Here is a tiny trained network, its code and every weight. The questions are about switching its units off for an input and a class, where a switched-off unit gives its printed mean instead of its output.

import numpy as np


def w(rows, s, z=0):
    codes = np.array(rows[::2]) - 128.0
    scale = np.full(codes.shape[1], s)
    scale[-1] = z or s
    return codes * scale


def norm(h):
    return h / np.sqrt((h * h).mean(-1, keepdims=True) + 1e-5)


def f(y):
    return y / 2 * (1 + np.tanh(0.7978845608 * (y + 0.044715 * y**3)))


def log_softmax(a):
    a = a - a.max(-1, keepdims=True)
    return a - np.log(np.exp(a).sum(-1, keepdims=True))


def net(x, mask):
    res = np.array(x, float).reshape(1, 4) / 4 @ E
    u = 0
    for l in range(2):
        y = f(norm(res) @ A[l][:, :-1].T + A[l][:, -1])
        res = res + np.where(mask[u : u + 16], y, B[l][:, -1]) @ B[l][:, :-1]
        u += 16
    return log_softmax(norm(res)[-1] @ U[:, :-1].T + U[:, -1])


A, B = {}, {}
E = w([
[170,163,221,68,85,137],'x0',
[161,180,116,97,203,208],'x1',
[66,189,236,121,159,80],'x2',
[110,251,59,150,41,215],'x3',
],0.0025)
A[0] = w([
[115,87,112,80,198,139,165],'0.n1',
[82,196,201,130,135,85,148],'0.n2',
[126,216,148,96,182,240,23],'0.n3',
[127,76,162,164,88,65,56],'0.n4',
[146,134,164,53,195,110,41],'0.n5',
[120,172,91,153,76,203,154],'0.n6',
[178,197,77,139,118,211,191],'0.n7',
[141,123,131,110,253,107,58],'0.n8',
[168,127,186,103,124,133,138],'0.n9',
[55,148,133,139,105,91,120],'0.n10',
[117,145,149,107,160,142,8],'0.n11',
[174,67,80,111,128,166,159],'0.n12',
[141,99,168,97,39,127,127],'0.n13',
[83,126,79,149,144,166,119],'0.n14',
[109,172,165,57,122,104,74],'0.n15',
[135,71,190,92,128,93,97],'0.n16',
],0.0065,0.0015)
B[0] = w([
[90,78,217,139,93,182,189],'0.n1',
[159,129,132,215,123,131,229],'0.n2',
[123,160,51,119,113,75,223],'0.n3',
[74,200,43,102,187,97,182],'0.n4',
[212,117,120,81,126,255,184],'0.n5',
[32,136,112,54,221,146,222],'0.n6',
[1,182,61,85,193,73,253],'0.n7',
[91,132,239,101,134,179,207],'0.n8',
[154,108,92,108,73,138,168],'0.n9',
[43,177,157,157,196,95,162],'0.n10',
[186,154,132,132,115,125,120],'0.n11',
[84,110,129,223,66,145,205],'0.n12',
[33,146,136,77,92,100,170],'0.n13',
[111,109,115,76,46,126,163],'0.n14',
[192,106,133,165,90,119,163],'0.n15',
[111,100,60,32,169,168,205],'0.n16',
],0.004,0.0032)
A[1] = w([
[201,114,204,166,88,123,140],'1.n1',
[173,215,133,111,101,160,248],'1.n2',
[188,163,182,134,109,74,55],'1.n3',
[89,159,92,106,101,60,132],'1.n4',
[125,164,183,254,177,116,29],'1.n5',
[101,78,116,235,99,101,42],'1.n6',
[128,59,102,158,117,150,158],'1.n7',
[128,209,66,182,130,86,150],'1.n8',
[168,111,130,58,153,172,111],'1.n9',
[108,69,118,128,117,53,156],'1.n10',
[138,190,152,84,198,86,101],'1.n11',
[124,125,118,204,108,59,121],'1.n12',
[143,179,96,101,130,155,185],'1.n13',
[153,97,126,140,168,114,69],'1.n14',
[85,66,106,130,174,136,213],'1.n15',
[100,105,129,105,164,44,109],'1.n16',
],0.0071,0.0017)
B[1] = w([
[51,102,74,50,108,161,167],'1.n1',
[104,141,87,165,178,69,176],'1.n2',
[100,159,82,151,173,140,121],'1.n3',
[122,49,136,70,152,110,254],'1.n4',
[57,190,176,139,113,87,152],'1.n5',
[208,134,144,165,77,173,171],'1.n6',
[188,181,126,167,104,130,174],'1.n7',
[196,97,140,92,173,163,236],'1.n8',
[64,101,113,119,119,148,174],'1.n9',
[100,135,32,148,124,99,192],'1.n10',
[221,101,73,174,63,189,187],'1.n11',
[115,119,126,91,114,255,156],'1.n12',
[135,115,97,130,129,58,174],'1.n13',
[116,111,152,69,90,215,117],'1.n14',
[147,222,136,135,106,135,255],'1.n15',
[95,173,59,87,135,153,200],'1.n16',
],0.005,0.0033)
U = w([
[251,169,111,173,164,56,62],'0',
[210,103,88,226,17,180,122],'1',
[144,40,154,122,69,32,49],'2',
[154,27,209,69,113,211,146],'3',
[72,147,32,72,154,103,195],'4',
[194,83,160,173,104,73,3],'5',
[71,206,210,186,130,131,116],'6',
],0.011,0.0058)

Each question gives the input, the list of numbers given to net, and the class t.
The units are the neurons (one row each of A and B). Each row of codes is followed by its name. A weight is (code - 128) times the scale printed after its matrix; where a second scale follows, it is the last column's (A, B and U).
mask holds one flag per neuron, layer by layer. A switched-off neuron (its flag False) gives its mean, the last column of its row in B, instead of its output. The means were averaged over made-up inputs and are rounded, as every weight is.
A unit's drop is (log p(t) with every unit on - log p(t) with that unit switched off) / (log p(t) with every unit on - log p(t) with every unit switched off).
The circuit of an input: a set's keep is (log p(t) with only the set's units on - log p(t) with every unit switched off) / (log p(t) with every unit on - log p(t) with every unit switched off). Starting from the 12 units with the biggest drops (on a tie, the unit counted first), units are removed one at a time, each time the one whose removal leaves the highest keep (on an exact tie, the one counted first), for as long as the keep stays at least 0.8.
units of the circuit, in order: the units of the circuit, biggest drop first
most important unit: the unit with the biggest drop
top k neurons: the k neurons with the biggest drops, biggest first
k most important neurons of layer l: the k neurons of layer l with the biggest drops, biggest first
drop when u is switched off: that unit's drop, to one decimal
input [-1,3,8,-1], class 6: units of the circuit, in order : 1.n5, 0.n2
input [0,-1,3,-6], class 3: units of the circuit, in order : 0.n7, 0.n5
input [7,-5,-6,-7], class 4: units of the circuit, in order : 0.n4
input [-6,5,-5,-1], class 1: units of the circuit, in order : 0.n12, 0.n16, 1.n6
input [-3,7,3,-1], class 6: units of the circuit, in order : 0.n8, 0.n16
input [-4,3,-5,-7], class 3: units of the circuit, in order : 0.n1, 0.n7
input [-5,0,-1,-4], class 1: top 2 neurons : 0.n6, 0.n7
input [-4,1,-4,-8], class 3: units of the circuit, in order : 0.n8, 0.n7
input [-7,-6,5,3], class 6: 3 most important neurons of layer 0 : 0.n10, 0.n7, 0.n16
input [0,-6,3,5], class 6: top 2 neurons : 0.n10, 0.n16
input [-7,-7,-3,-4], class 1: top 2 neurons : 0.n7, 1.n6
input [-5,-2,1,-2], class 6: 2 most important neurons of layer 0 : 0.n7, 0.n3
input [1,-2,-6,-5], class 1: top 2 neurons : 0.n12, 0.n7
input [-6,-5,5,1], class 6: 3 most important neurons of layer 1 : 1.n5, 1.n6, 1.n1
input [0,2,5,-1], class 6: units of the circuit, in order : 0.n2
input [-8,-6,-3,-4], class 1: top 3 neurons : 0.n7, 1.n6, 0.n6
input [-3,7,-6,-3], class 6: 2 most important neurons of layer 0 : 0.n8, 0.n7
input [8,1,8,7], class 0: 2 most important neurons of layer 1 : 1.n8, 1.n11
input [8,-6,-7,-6], class 4: top 2 neurons : 0.n4, 1.n10
input [-5,-1,2,1], class 6: most important unit : 0.n3
input [-2,0,-4,-4], class 1: drop when 1.n2 is switched off : 0.0
